Each row has a name. After each piece below comes the name of the row it's from, unless a question asks for something else. Each question is about the rows just above it. Places in a row count from 0.

Columns, left to right: D R W K E G A
j247: [ 6.43 -2.98 -2.63 -6.00 -3.96 -1.21 -1.81]
j616: [-3.17 -1.22  8.64 -6.10  0.36 -6.04 -0.62]
j128: [ 3.60 -5.02  6.83  6.42 -7.08  7.17 -0.58]
j396: [ 7.33 -6.04 -8.19  5.90 -1.10  1.02 -7.67]
j592: [ 3.60 -5.02  6.83  0.69 -7.08  7.17  3.53]
j495: [-1.82 -1.22  6.43 -6.00 -2.64 -3.96 -1.21]
[-6.00 -3.96 -2.64 -1.82 -1.22 -1.21  6.43] is which row reordered?  j495
Which column holds this, read top down? [-0.58 -7.67  3.53 -1.21]  A
Right after [-1.10] comes  [1.02]
Put [-7.08 -5.02 -0.58  3.60  6.42  6.83  7.17] back in order: which row is it?  j128
Where in the named rows is [-1.81]?  j247, 6
Where in the named rows is [-3.17]?  j616, 0
Right after [-6.10] comes  [0.36]

Columns, left to right: L V F Z U Y M N B
j2: [ 8.12 -1.90  2.13  2.72  4.54 -2.87  4.75 -2.15 -1.92]
j567: [-2.70 -1.13 -1.25  5.95  1.47 -1.63  2.34  2.81 -1.82]
j269: [ 8.12 -1.90  2.13  2.72  4.54 -2.87  6.67 -1.93 -2.90]
j703: [ 7.77 -3.74  2.14 -1.95 -1.91 -2.76  6.74 -5.26 -1.91]
Number of entries in [-2.70 -1.13]:  2
[-1.92] is at row and place  j2, 8
Right after [-1.25] comes  [5.95]

Columns, left to right: X S C P J
j946: [-0.88  7.00 -6.13 -2.55 -4.66]
j165: [-1.99  3.09 -3.30  0.16 -1.02]
j458: [ 0.66 -0.18  0.00 -3.28  4.98]
j193: [ 0.85 -5.90  1.13  0.92 -0.10]
j250: [-2.33  7.05  0.98  2.59 -4.53]
j457: [ 2.86 -1.03  0.84  4.76 -1.73]
j325: [-2.06  3.69 -0.35  1.83  4.70]
j130: [ 0.91 -1.85 -3.49 -5.52  2.81]
j699: [-3.41  8.08 -0.61 -1.58  3.64]
j704: [ 0.00 -3.54  4.10 -0.43 -1.63]
j16: [-6.13 -2.55 -4.66  7.00 -0.87]
[-6.13 -4.66 -2.55 -0.88  7.00] is which row reordered?  j946
Right after [0.91] comes  [-1.85]

Columns, left to right: vigem zime tenub lika
j913: [ 1.10  0.97 -2.40 -1.66]
j189: [-5.15  4.28  6.79  4.75]
j127: [-0.35 -4.34  0.29 -2.41]
j139: [-6.00 -0.08 -1.92  1.11]
What comes right after [-6.00] in the named rows?  [-0.08]
[6.79 0.29] is in which column, read top down?  tenub
Row and place of [1.10] in the named rows:  j913, 0

Columns, left to right: lig tolak timug rov Posi
j748: [ 3.92 -1.49 -2.70 -6.89  1.68]
j175: [-4.45 -4.43  6.93  4.58  1.23]
j238: [-6.72 -3.22 -6.53  0.06 -7.98]
j684: [ 9.20 -0.66  6.83  1.37 -1.06]
j449: [-4.32  2.52 -1.34  0.04 -6.31]
j105: [-5.54  4.13 -2.42 -1.39 -2.92]
j787: [-6.42 -4.13 -5.59 -0.28 -7.54]
How many entries does [-6.72 -3.22 -6.53  0.06 -7.98] have?  5
Which row holds these entries in another order? [-6.31 -4.32  2.52 -1.34  0.04]  j449

Columns, left to right: kekos domo Liv gaz pidi
j710: [ 0.72 -1.51  4.09 -2.29 -8.97]
j516: [-8.20  0.15  4.95  2.91 -8.21]
j481: [-2.74  0.00 -7.21 -0.24  4.64]
j401: [ 2.20 -0.23  2.75  2.45  4.94]
What comes right after [4.95] in the named rows?  [2.91]
Row and place of [-8.20] in the named rows:  j516, 0

Columns, left to right: temid dimat ziti sot ponag Sof pigeg gidi gokol tomaf
j460: [-2.86 -1.20 -1.82 -5.75 -6.11 -8.58 -1.71  3.74 -1.26 -7.56]
j435: [-6.11 -2.86 -1.71 -7.57 -1.82 -5.75 -1.26 -8.58 -1.20  3.74]
j599: [-5.27  1.70  0.97 -0.18 -3.98 -2.69  6.88 -2.47  2.11 -7.72]
How many entries does [-2.86 -1.20 -1.82 -5.75 -6.11 -8.58 -1.71  3.74 -1.26] have?  9
[-8.58 -7.57 -6.11 -5.75 -2.86 -1.82 -1.71 -1.26 -1.20  3.74] is which row reordered?  j435
Which column holds this, read top down? [-1.26 -1.20]  gokol
Number of entries in [-2.86 -1.20 -1.82 -5.75]:  4
Put [ 3.74 -1.20 -8.58 -1.26 -5.75 -1.82 -7.57 -1.71 -2.86 -6.11] back in order: which row is it?  j435
Where in the named rows is [-2.47]?  j599, 7

Columns, left to right: fedu vin Gira lage bune san volip
j728: [ 0.24  1.61 -0.80 -0.26  0.13  1.46  0.49]
j93: [ 0.72  1.74 -1.13 -0.27 -0.39  0.91  0.42]
j99: [-4.11  4.63  9.10  5.75 -1.94  3.42  7.43]
j887: [ 0.24  1.61 -0.58 -0.26  0.13  1.46  0.49]
j97: [-1.94  7.43  5.75 -4.11  9.10  0.41  3.42]
[-4.11 -1.94  3.42  4.63  5.75  7.43  9.10] is which row reordered?  j99
Count the entries of [ 0.72  1.74 -1.13]:  3
How many entries does [-4.11  4.63  9.10  5.75] have?  4
Right after [-0.80] comes  [-0.26]
How many entries does [0.24] have?  1

Columns, left to right: suga vonub vize robus
j224: [-2.12  3.22 -0.16  3.04]
j335: [ 1.69  6.18 -3.22  4.44]
j539: [-3.05  1.54 -0.66  0.77]
j56: [ 5.00  3.18  1.13 -4.94]
j955: [-1.17  6.27  2.95  6.42]
j456: [-3.22  4.43  1.69  6.18]
j822: [5.00 3.18 1.13 6.63]
j300: [2.25 1.51 1.55 1.98]
j191: [-3.22  4.43  1.69 -5.06]
Put [-3.22  1.69  4.43  6.18] back in order: which row is it?  j456
Count the entries of [ 1.69  6.18 -3.22]:  3
Put [-4.94  1.13  3.18  5.00] back in order: which row is it?  j56
Number of entries in [-3.22  4.43  1.69]:  3

Columns, left to right: zove Memad zeli muge Gema buno rali murip Ronu
j639: [-1.47  0.74  0.10 -1.02  0.79 -3.69  1.63  2.63  3.33]
j899: [-1.68  0.86 -1.34 -0.41 -1.43 -6.23  1.75  2.27  5.51]
j467: [-2.34  1.78 -1.39 -0.65  1.05 -8.10  1.79  2.17  5.81]
j780: [-2.21  0.51 -1.34 -0.21  1.75 -5.98  1.23  2.12  5.83]
j488: [-1.61  2.16 -1.80 -0.37  2.31 -4.85  1.15  4.20  6.47]
j533: [-1.50  1.32 -1.42 -0.90  1.53 -5.33  1.89  2.30  5.52]
j39: [-2.06  0.26 -1.15 -1.01  1.34 -5.02  2.30  2.63  4.43]
j226: [-3.14  1.61 -0.19 -0.68  0.25 -6.56  2.26  0.03  3.06]
j839: [-3.23  1.96 -0.67 -1.06  0.94 -7.83  2.19  0.95  4.69]
j796: [-0.28  1.67 -1.87  0.12  2.23 -5.55  1.64  3.87  7.30]
j857: [-3.26  1.05 -1.32 -1.32  0.76 -9.05  2.32  1.25  6.42]
Count the entries of [-2.21  0.51 -1.34 -0.21  1.75 -5.98  1.23]:  7
The entry that follows [-1.42]:  [-0.90]

Columns, left to right: tib damik susu Futu mon megin nud bavez Vuto
j702: [-0.47  3.83  1.97 -4.15  2.42 -0.59 -3.77  3.36 -0.49]
j282: [ 1.53 -1.80 -0.60 -1.59  3.76  0.25  3.04 -3.55  0.60]
j893: [ 0.85 -0.76 -0.79 -0.81  2.29  0.11  1.21 -1.41  0.51]
j61: [ 0.54  0.16 -0.76 -0.77  1.81 -0.05 -0.10  0.03  0.35]
j340: [-0.05  0.03  0.16  0.54 -0.10  0.34 -0.76  1.81 -0.77]
j378: [-4.16 -0.87  6.75 -0.93 -4.57  0.35  0.79 -4.21 -0.71]
j771: [-1.46 -1.85  2.75 -1.35  0.20  0.37  2.28 -4.75  0.38]
j848: [ 4.12 -0.45 -2.13  2.36 -1.30 -0.40  3.00  1.77 -2.13]
j856: [-2.49  1.56 -1.77  0.63  0.14  0.13 -4.72 -1.82  1.95]
j138: [-5.20 -0.63 -4.48  4.59 -2.02  0.77 -5.62  1.52  4.54]
j517: [ 0.46  1.69  0.87 -3.15  3.00 -0.26 -1.18  1.00 -0.17]
j855: [ 0.02 -0.01  0.00  0.03  0.00 -0.01  0.00 -0.02  0.00]
Right after [-1.80] comes  [-0.60]
Where in the named rows is [-1.80]?  j282, 1
Right after [-3.15] comes  [3.00]
How many entries does [0.46 1.69] have?  2
[ 0.25  0.11 -0.05  0.34  0.35  0.37 -0.40  0.13  0.77 -0.26 -0.01] is in which column, read top down?  megin
Put [ 0.35  0.54  0.16 -0.76 -0.77  1.81 -0.05 -0.10  0.03] back in order: which row is it?  j61
[4.54] is at row and place  j138, 8

Columns, left to right: nol Puga dube Sep
j711: [-5.20  3.54 -4.97  5.13]
j441: [-7.10  3.33  7.98 -3.39]
j672: [ 1.02  0.81 -5.42  2.35]
j705: [ 5.46 -4.03 -4.64  2.44]
j938: [-4.64 -4.03  2.44  5.47]
j466: [ 5.82  6.04 -4.60  3.81]
j838: [-6.54  3.92  0.68 -7.36]
j176: [ 1.59  1.71  4.24 -3.46]
j327: [ 0.71 -5.32  4.69 -2.68]
What comes right after [-7.10] in the named rows?  [3.33]
The row with [-7.10  3.33  7.98 -3.39] is  j441
Number of entries in [ 5.46 -4.03 -4.64]:  3
[-4.03 -4.64  2.44  5.46] is which row reordered?  j705
How many entries does [-6.54  3.92  0.68 -7.36] have?  4
Count the entries of [5.82 6.04]:  2

Columns, left to right: radaf neso luzi tunok dafe muluf Fip
j27: [ 2.86  1.86  3.18 -5.17 -0.48  0.37 -0.95]
j386: [ 2.86  1.86  3.18 -5.17 -1.14 -0.72 -0.95]
j902: [-6.09  1.13  6.17 -3.90  0.36  5.84 -2.43]
j28: [-1.48  2.02  3.62  5.85  1.65  0.95 -2.79]
j400: [-1.14 -0.96  1.86 -5.17 -0.72  2.86  3.18]
Where in the named rows is [2.02]?  j28, 1
[0.36] is at row and place  j902, 4
Which column holds this, read top down? [-0.95 -2.43 -2.79  3.18]  Fip
The entry that follows [0.37]:  [-0.95]
What comes right after [5.85] in the named rows?  [1.65]
[ 1.86 -5.17 -0.95  3.18 -1.14  2.86 -0.72] is which row reordered?  j386
Count the entries of [-1.14 -0.96  1.86 -5.17 -0.72  2.86  3.18]:  7

Columns, left to right: repe ler siro fimob
j268: [ 0.25  0.09 -7.36  0.44]
j979: [ 0.45 -0.15  0.53 -0.37]
j845: [-0.29 -0.07  7.27 -0.42]
Right after [-0.29] comes  [-0.07]
[0.44] is at row and place  j268, 3

Columns, left to right: pese naz vigu Bosez zozu
j158: [ 4.02 -3.58  7.09 -4.58 -1.80]
j180: [-1.44 -0.44  3.66 -2.56 -5.24]
j367: [-0.24 -4.17  1.94 -1.44  1.59]
j257: [ 1.77 -0.01 -0.25 -2.14 -6.76]
j156: [ 3.50  1.88 -3.49 -1.39 -3.63]
j662: [-3.19  0.18  5.53  6.97 -4.42]
j399: [ 0.18  5.53  6.98 -3.19 -4.42]
j825: [-4.56 -4.00  7.25 -0.68 -2.19]
Which column holds this, read top down? [-4.58 -2.56 -1.44 -2.14]  Bosez
Put [-4.42  6.97  5.53  0.18 -3.19] back in order: which row is it?  j662
[-3.58 -0.44] is in which column, read top down?  naz
The entry that follows [-0.24]:  [-4.17]
Right after [-0.25] comes  [-2.14]

Columns, left to right: Suf Gem Pil Vobik
j417: [-8.99  0.05  3.47 -2.03]
j125: [ 2.05  1.78 -3.90  0.79]
j761: [-7.55  1.36 -1.80 -4.65]
j120: [ 6.03  1.50 -5.09 -0.19]
j278: [ 0.04 -2.74 -0.56  1.58]
j968: [-2.03  3.46  0.05 -8.99]
Number of entries in [-8.99  0.05  3.47 -2.03]:  4
Put [-8.99  3.47 -2.03  0.05] back in order: which row is it?  j417
[-8.99  0.05  3.46 -2.03] is which row reordered?  j968
[-2.74 -0.56  0.04  1.58] is which row reordered?  j278
[3.47] is at row and place  j417, 2
Number of entries in [ 6.03  1.50 -5.09]:  3
[-0.19] is at row and place  j120, 3

Columns, left to right: zute durav kidi Rir kalal Lik ruvik gogi Kaz basun
j918: [ 1.33  3.49 -1.60 -3.59  3.95  1.95 -4.52 -1.99 -1.37 -2.32]
j805: [-2.37 -0.24 -3.35  1.80 -3.13  3.55 -3.08  2.19  2.62 -0.69]
j575: [-2.83 -4.48 -3.38  2.26 -2.13 -5.66 -0.87 -4.19 -5.33  2.90]
j637: [ 5.00 -3.21 -5.29  6.44  5.40  5.68 -5.71 -5.99 -4.84  4.62]
j201: [ 5.68  6.44  4.62  5.40 -5.99 -5.71  5.00 -4.84 -5.29 -3.22]
j153: [ 1.97  5.99  3.42  3.60 -0.45  5.05  0.68 -3.34 -1.21  2.18]
j801: [-1.86  1.48  2.25  0.85  5.00 -5.70  3.35 -3.74  3.00  0.70]
j636: [-3.27 -5.95 -2.91 -4.19  1.77  0.48  3.21  1.07 -0.85  0.32]
j225: [-2.08 -0.81 -6.54  0.38  5.80  5.98 -4.03 -4.48  3.62 -2.45]
j245: [-6.52  2.54 -4.71 -2.48 -0.38 -5.71  2.93 -1.95  1.13  5.73]
j679: [-5.95  0.48  0.32 -0.85  1.07  3.21 -3.27 -4.19 -2.90  1.77]
j210: [ 0.45  3.35 -2.24 -0.44 -2.85  3.01 -3.33 -5.07  2.69 -6.70]
Row and place of [5.99] in the named rows:  j153, 1
Count the entries of [ 0.45  3.35 -2.24 -0.44 -2.85  3.01 -3.33 -5.07  2.69]:  9
[-4.19 -2.90  1.77 -5.95  0.48  0.32 -0.85  1.07  3.21 -3.27] is which row reordered?  j679
Put [-5.71 -5.99 -4.84  4.62  5.00 -3.21 -5.29  6.44  5.40  5.68] back in order: which row is it?  j637
Which column holds this, read top down? [-5.70  0.48  5.98 -5.71]  Lik
Row and place of [0.85] in the named rows:  j801, 3
[-2.48] is at row and place  j245, 3

Columns, left to right: gire Kofem mopav tunu zasa soron
j361: [ 1.85 -0.59  1.17 -1.57  0.53  2.72]
j760: [-0.69  1.98 -0.98  1.87  0.91 -2.01]
j759: [-0.69  1.98 -0.98  1.88  1.56 -4.24]
j617: [ 0.92 -2.01  1.98  1.87 -0.69 -0.98]
j384: [ 1.09 -0.91  1.70  1.10 -1.17  0.23]
j26: [ 3.14  0.06  1.74 -1.94 -1.61  0.66]
j185: [ 7.77 -4.52  0.44 -4.43  3.03  1.48]
j610: [-2.41 -2.48 -1.24  1.51  1.85 -0.71]
j358: [ 0.52 -0.67  0.51 -0.39  0.29  1.27]
j30: [ 3.61  2.41  0.36 -3.97  1.79 -2.44]
j500: [-2.12 -0.91 -4.09 -3.07 -3.56 -0.20]
j429: [ 3.61  2.41  0.36 -1.85  1.79 -2.44]
Which row holds these entries in another order? [-2.01 -0.98 -0.69  0.91  1.87  1.98]  j760
Number of entries in [-0.69  1.98 -0.98]:  3
How many entries does [-0.69  1.98 -0.98  1.87  0.91 -2.01] have?  6
How many entries does [ 3.61  2.41  0.36 -1.85  1.79] have?  5

Columns, left to right: Bozam sola Kota ris
j810: [ 4.27 -6.72  1.16 -6.70]
j490: [5.34 6.68 6.66 1.51]
j693: [ 0.00 -2.00  8.73  1.58]
Right after [8.73] comes  [1.58]
The entry that follows [6.66]:  [1.51]
Where in the named rows is [6.66]?  j490, 2
Which column holds [6.66 8.73] top down?  Kota

Columns, left to right: tel ginag gad nimus kemuz vuvi
j102: [ 1.93  8.41 -0.67 -1.79 -2.67  6.76]
j54: [-2.07 -0.67 -0.35 -1.66 -0.55  1.31]
j68: [ 5.88 -1.57 -4.50  2.40  3.43 -3.14]
j434: [ 0.69 -0.14  2.53  3.13  3.34 -5.89]
j263: [-6.05 -1.60  4.21 -3.23 -1.10  2.85]
j166: [ 5.40 -3.63 -4.42 -1.61 -2.39  5.38]
j251: [-1.67 -4.41  0.39 -0.38  3.60  1.59]
j161: [ 3.50 -2.68 -5.63 -5.58 -8.07 -4.83]
j462: [ 4.36 -0.18 -4.56  6.33 -6.14 -3.04]
Which column holds [5.88 0.69] top down?  tel
Count the entries of [ 5.88 -1.57 -4.50]:  3
Count the entries of [ 3.50 -2.68 -5.63 -5.58 -8.07 -4.83]:  6

Columns, left to right: bos Nuza pif zume zisi tuzu
j150: [5.91 0.06 3.41 0.67 0.57 2.83]
j362: [ 4.79 -0.94  3.40  0.86 -1.25  4.02]
j865: [ 5.06 -0.05  3.21  1.32 -4.24 -0.93]
j53: [ 5.53 -0.18  5.04 -1.99 -6.20 -3.70]
j781: [ 5.06 -0.05  0.67  1.32 -4.24 -0.93]
j980: [ 5.06 -0.03  1.92  3.81 -3.15 -1.26]
j783: [ 5.05 -1.35  3.67  3.40 -2.79 -1.46]
j653: [ 3.42  3.29  0.07  5.36 -0.15 -0.95]
j561: [ 5.28  0.58  1.89  3.68 -1.79  0.73]
j668: [ 5.06 -0.03  1.92  3.81 -0.92  2.27]
Which column holds this, read top down? [-0.94 -0.05 -0.18 -0.05 -0.03 -1.35  3.29]  Nuza
How many entries does [ 5.06 -0.05  0.67  1.32 -4.24] have?  5
Right after [3.41] comes  [0.67]
Right after [-1.25] comes  [4.02]
Row and place of [3.41] in the named rows:  j150, 2
Count the entries of [ 5.06 -0.05  0.67]:  3

Columns, left to right: Vatav dor bagaf gidar Gat pifig silen Koge
j806: [ 3.93  3.55 -1.75  4.51 -3.50  4.84  3.43 -1.66]
j563: [ 4.84 -3.50  3.42  3.55 -1.66  4.51  3.93 -1.75]
j987: [ 2.01 -1.16  5.78  6.33  4.56  0.31 -7.09 -5.94]
j190: [-3.10 -6.06 -5.81 -5.30 -0.50  7.91  5.19  6.51]
j940: [ 2.75  5.93  2.47 -1.57 -6.37  1.09  4.42  6.98]
j265: [-6.50 -7.80  3.27  5.18  3.04  3.15 -1.05 -5.66]
[ 3.27  5.18  3.04  3.15 -1.05 -5.66 -6.50 -7.80] is which row reordered?  j265
Which row holds these entries in another order? [-3.50  4.84  3.43 -1.66  3.93  3.55 -1.75  4.51]  j806
Which column holds [4.51 0.31 7.91 1.09 3.15] top down?  pifig
Count the entries of [ 2.01 -1.16  5.78  6.33  4.56]:  5
Right after [4.56] comes  [0.31]
What comes right after [5.18] in the named rows?  [3.04]

Columns, left to right: zavab firet Tol nosi kamaz labod ved
j242: [-0.52 -0.74  1.79 -0.41 -1.21 -8.27  1.03]
j199: [-0.21 -0.35  2.96  0.10 -0.57 -3.62  1.61]
j802: [-0.18  0.10  0.68  0.10 -0.55 -3.53  0.63]
j183: [-0.35 -0.57  1.02 -0.21  2.96 -3.61  1.61]
Put [-3.62  1.61 -0.21 -0.35  2.96  0.10 -0.57] back in order: which row is it?  j199
Which column holds this, read top down? [0.10 0.10]  nosi
Number of entries in [-0.35 -0.57  1.02 -0.21]:  4
[-3.53] is at row and place  j802, 5
How many entries does [-0.21 -0.35  2.96  0.10 -0.57 -3.62  1.61] have?  7
Row and place of [1.03] in the named rows:  j242, 6

Columns, left to right: zuto zuno fesev Nizat zed meku
j195: [-5.91  0.07  5.37  0.18  0.67 -0.69]
j59: [-2.65  3.66 -0.29 -1.22 -1.10  4.40]
j953: [ 3.16 -1.72 -2.34 -0.36  0.10  0.85]
j505: [-2.65  3.32  0.41  0.47 -2.64  3.31]
j793: [ 0.92  9.34 -3.18  3.76 -3.21 -2.16]
Which column holds this, read top down? [-1.72  3.32]  zuno
[3.31] is at row and place  j505, 5
What comes right after [-2.64] in the named rows?  [3.31]
How many entries does [ 0.92  9.34 -3.18  3.76] have?  4
[0.85 3.31] is in which column, read top down?  meku

Columns, left to right: Bava Lif vaso kupi
j353: [ 3.78 -0.75 -0.79  0.87]
j296: [-6.13  0.40 -1.47 -0.80]
j425: [-8.15 -8.13  0.78 -1.62]
j524: [ 3.78 -0.75 -0.79  0.63]
j650: [ 5.69 -0.16  0.67 -0.70]
j348: [ 0.85  0.78 -1.62 -8.14]
j205: [ 0.33 -0.07 -1.35  0.06]
j851: [-1.96 -0.07 -1.35  0.06]
[-1.47] is at row and place  j296, 2
Which row holds these entries in another order? [-1.62  0.78 -8.13 -8.15]  j425
Where in the named rows is [-8.14]?  j348, 3

